Each row has a name. After each piece below comes the name of the row it's from. Each question is about the rows just above it. Some pieces are copies with a little noise.

[108 116 113 204 130 187] -> K_990
[108 116 113 152 130 187] -> K_328
[108 116 113 116 112 122] -> K_339
find: [108 117 113 116 114 122] => K_339
find: [107 116 112 205 130 188] => K_990

[118  94 122 187 162 118 128 124 112 114 139 145 131 142 140  58 120 111
 135 120 126 118 149 145 118 148  92 164 143 108 149 123 145 133 138 149
 122 132 141 140 121 145 158 145 105 112 102 129 120 150 134  82 207 105
 117 145 154 131 118]  K_104
[118  94 122 187 162 118 128 124 112 114 139 145 131 142 140  58 120 111
 135 120 126 118 149 145 118 148  92 164 143 108 149 123 145 133 138 149
 122 132 118 134 118 168 162 110 133  93 134 152 167 112 101  66 170  59
 121 190 202 125 141]  K_374
[123 148 141 124 180 127 158 110 114 105 109 115 148 121 107 115 131  85
 149 132 134  83 103 157 107 165 152 141 125 131 146 116 129 165  99 149
 100 148 118 134 118 168 162 110 133  93 134 152 167 112 101  66 170  59
 121 190 202 129 138]  K_896
[118  94 122 187 162 118 128 124 147 114 139 145 131 142 140  58 120 111
 135 120 126 118 149 145 118 148  92 164 143 108  64 123 145 133 138 149
 122 132 118 134 154 168 162 110 133  93 134 114 167 112 101  66 170  59
 121 190 202 125 141]  K_207
find: [123 147 141 123 180 127 158 110 114 106 108 114 147 121 107 115 132  86
 149 131 134  83 104 157 107 165 152 141 126 131 146 115 129 165  99 149
 100 148 119 134 118 168 161 110 133  93 135 153 168 113 102  65 170  60
 121 190 202 128 138] => K_896
find: [117  94 123 187 161 118 129 124 113 114 139 146 131 142 140  59 119 111
 135 120 127 118 150 144 118 148  92 164 142 109 149 122 144 133 139 150
 122 132 117 135 119 168 162 111 133  93 134 152 167 111 101  66 169  59
 121 190 201 125 142] => K_374
find: [118  94 122 187 162 118 128 123 147 114 139 145 131 142 140  58 120 112
 135 120 127 118 149 145 118 149  91 165 143 107  65 123 145 133 138 149
 123 132 118 134 154 168 162 110 134  93 134 114 167 112 101  66 169  59
 121 190 202 125 140] => K_207

[115 143  78 105 161 132 141 201 102  66 138 135  96 125 112  80 164  97
 189 122 100  82 103 156 170 137 151 109 148  97 127 149 157  91 121 124
 112  93 127 134 143] : K_935
[144  98 176 145 112 147 168 167 160 165 122 144  99 129 113 148 145 103
 108 127 116 169 129 124  94 115  86 151 152 105 101 133 169 156 129  93
 137 146 138 156 156] : K_114
[115 143  78 105 161 132 141 201 102  66 138 135  96 125 112  80 164  97
 189 122 100  82 103 156 170 137 151 109 148  97 127 149 157  91 121 124
 112  93 127 136 143] : K_318
[132 118 126 123 146 143 143 184 130 115 122 132  98 136 117 116 156 105
 150 126 106 124 105 146 134 121 119 137 142 106 124 135 109  91 164 103
 150 127 104 148 140] : K_476
find: [143  98 176 145 113 147 168 167 160 165 122 144  99 128 112 148 145 103
 108 128 117 169 130 124  94 115  84 152 152 105 101 133 168 155 129  92
 136 146 138 157 156] => K_114
find: [132 117 126 123 146 144 143 184 129 114 123 132  99 135 117 116 157 105
 150 126 106 124 105 147 135 121 119 137 142 106 123 134 109  91 163 103
 150 127 104 148 140] => K_476

[113 133 130 128 124 122 117 154 128 133 140 112 125 112 133 131 124 127
 118 127 114 122 128 131 117 118 115 143 114 130 137 158 141 136 113 126
 125 114] = K_797
[135  53 134 151 128 117 130 125 131 134 157 127  76 150 142 103 140 131
 148  95 134 134 151 121 144 112 146  67 154 140 123 141 100 124 137 138
 132 173] = K_541
[122 122 141 112 126 118 122 100 131 130 102 124 138 174 138 109 143 136
 193 122 173 124  83 126 130 128 155  96  73 135 129  98 103 116 197 147
 144  95] = K_414
[132 156 127 140 129 130 133 120 115 127 129 122 138  85 144 140 119 120
 118 156  88 143 141 113 143 118 107 147 147 136 124 120 131 127 119 127
 123 164] = K_965
[138 114 138 125 136 120 126 130 135 126 139 131 108 193 126 115 127 136
  69 115 179 136 134 124 137 125 172 109 139 145 108 129 108 138  76 102
 141 133] = K_227
[129  69 131 158 122 121 126 180 122 115 180 122  83  85 119 114 129 127
 178 100  84 127 120 105 122 132 100 105 103 138 153 196 119 175 174 120
 129 102] = K_278
[137 135 140 123 135 125 129 113 144 129 128 135 143 148 104 129 137 139
 143 116 152 135  89 146 116 147 141 143  89 129 108 121 153 136 165 113
 131  80] = K_532
find: [139 134 140 124 133 122 130 110 142 129 130 135 143 147 106 129 136 138
 142 116 154 135  88 147 118 148 141 142  89 131 109 120 151 136 165 114
 132  78] => K_532
find: [132 157 127 140 128 131 134 121 114 127 129 122 138  85 144 141 119 121
 117 156  87 143 140 113 143 119 107 146 147 137 123 120 131 126 120 127
 123 163] => K_965

